Below is a small trained network, with its code and all its weights. Each question gives an input and a class and asks what happens when units are switched off, that is, made to give their printed mean instead of their output.

import numpy as np


def w(rows, s, z=0):
    codes = np.array(rows[::2]) - 128.0
    scale = np.full(codes.shape[1], s)
    scale[-1] = z or s
    return codes * scale


def f(y):
    return y / 2 * (1 + np.tanh(0.7978845608 * (y + 0.044715 * y**3)))


def log_softmax(a):
    a = a - a.max(-1, keepdims=True)
    return a - np.log(np.exp(a).sum(-1, keepdims=True))


def net(x, mask):
    res = np.array(x, float).reshape(1, 7) / 4 @ E
    y = f(res @ A[0][:, :-1].T + A[0][:, -1])
    res = res + np.where(mask, y, B[0][:, -1]) @ B[0][:, :-1]
    return log_softmax(res[-1] @ U[:, :-1].T + U[:, -1])


A, B = {}, {}
E = w([
[185,117,15,86,167],'x0',
[121,34,164,104,131],'x1',
[144,145,99,225,108],'x2',
[163,181,162,103,120],'x3',
[134,64,108,121,52],'x4',
[48,57,103,229,113],'x5',
[253,70,136,170,139],'x6',
],0.0076)
A[0] = w([
[224,163,81,154,142,252],'N1',
[92,98,154,53,133,64],'N2',
[175,88,120,154,95,79],'N3',
[147,161,206,84,141,165],'N4',
[113,55,146,110,93,215],'N5',
[63,131,52,172,100,240],'N6',
[116,141,154,132,100,44],'N7',
[166,221,156,140,125,231],'N8',
[68,145,165,144,72,137],'N9',
[117,193,137,175,44,246],'N10',
[118,62,107,167,101,114],'N11',
[116,159,25,161,118,239],'N12',
[125,150,190,119,166,9],'N13',
[154,193,146,148,163,133],'N14',
[139,109,128,106,122,179],'N15',
[182,125,177,140,121,134],'N16',
[115,76,172,105,141,167],'N17',
[178,81,110,122,102,202],'N18',
[78,91,99,125,139,169],'N19',
[248,123,151,59,151,245],'N20',
[152,36,142,100,101,229],'N21',
],0.013,0.0037)
B[0] = w([
[98,76,102,193,41,214],'N1',
[65,121,102,99,133,163],'N2',
[138,117,139,171,105,159],'N3',
[130,140,53,94,123,197],'N4',
[137,224,205,53,96,194],'N5',
[178,30,112,72,198,215],'N6',
[158,158,162,112,134,132],'N7',
[184,121,58,208,91,212],'N8',
[185,126,132,89,188,193],'N9',
[254,111,79,152,201,207],'N10',
[147,116,212,134,128,186],'N11',
[138,22,115,147,168,198],'N12',
[106,177,110,157,155,147],'N13',
[112,166,42,184,125,173],'N14',
[103,157,117,99,79,145],'N15',
[185,167,85,183,70,164],'N16',
[72,213,182,86,101,169],'N17',
[127,137,173,107,47,177],'N18',
[67,114,217,122,191,170],'N19',
[115,85,97,105,18,244],'N20',
[44,172,200,121,46,203],'N21',
],0.0072,0.011)
U = w([
[2,145,218,32,177,114],'0',
[136,218,59,233,153,101],'1',
[140,99,140,76,100,176],'2',
[108,143,248,139,85,24],'3',
[230,107,223,125,186,5],'4',
[105,32,185,165,217,147],'5',
],0.0083,0.0024)

Each question gives the input, the list of numbers given to net, and the class t.
The units are the neurons (one row each of A and B). Each row of codes is followed by its name. A weight is (code - 128) times the scale printed after its matrix; where a second scale follows, it is the last column's (A, B and U).
mask holds one flag per neuron, in row order. A switched-off neuron (its flag False) gives its mean, the last column of its row in B, instead of its output. The means were averaged over made-up inputs and are rounded, as every weight is.
A unit's drop is (log p(t) with every unit on - log p(t) with that unit switched off) / (log p(t) with every unit on - log p(t) with every unit switched off).
The circuit of an input: a set's keep is (log p(t) with only the set's units on - log p(t) with every unit switched off) / (log p(t) with every unit on - log p(t) with every unit switched off). Starting from the 12 units with the biggest drops (on a tie, the unit counted first), units are removed one at a time, each time the one whose removal leaves the highest keep (on an exact tie, the one counted first), for as long as the keep stays at least 0.8.
circuit, biggest first: the units of the circuit, biggest drop first
k most important neurons: the k neurons with the biggest drops, biggest first
drop of u: that unit's drop, to one decimal
input [2,8,-6,-4,-4,-8,5], class 3: circuit, biggest first	[N21]
input [-1,-3,-7,-5,-6,-1,-1], class 1: circuit, biggest first	[N21, N6]
input [-4,3,-3,7,0,6,2], class 0: circuit, biggest first	[N8, N1, N17]
input [4,-3,6,7,8,5,0], class 4: circuit, biggest first	[N10, N11, N14]
input [8,2,7,3,2,2,4], class 5: 3 most important neurons	[N12, N5, N17]
input [-6,5,6,4,5,-8,-7], class 4: 2 most important neurons	[N9, N10]
input [5,6,1,-4,-3,-5,1], class 3: 2 most important neurons	[N6, N10]
input [6,5,6,-4,6,-1,-2], class 3: 2 most important neurons	[N21, N18]
input [5,-8,5,0,-6,6,-1], class 5: 2 most important neurons	[N12, N6]
input [6,3,6,-3,3,-4,7], class 3: drop of N21	0.2
input [4,7,-2,-2,-5,-6,8], class 3: drop of N21	0.4
input [0,8,-5,-5,-8,1,4], class 0: drop of N1	0.0
input [7,8,3,-1,0,-1,0], class 3: drop of N6	0.1
input [3,-2,-6,-5,-4,-7,8], class 2: circuit, biggest first	[N20]
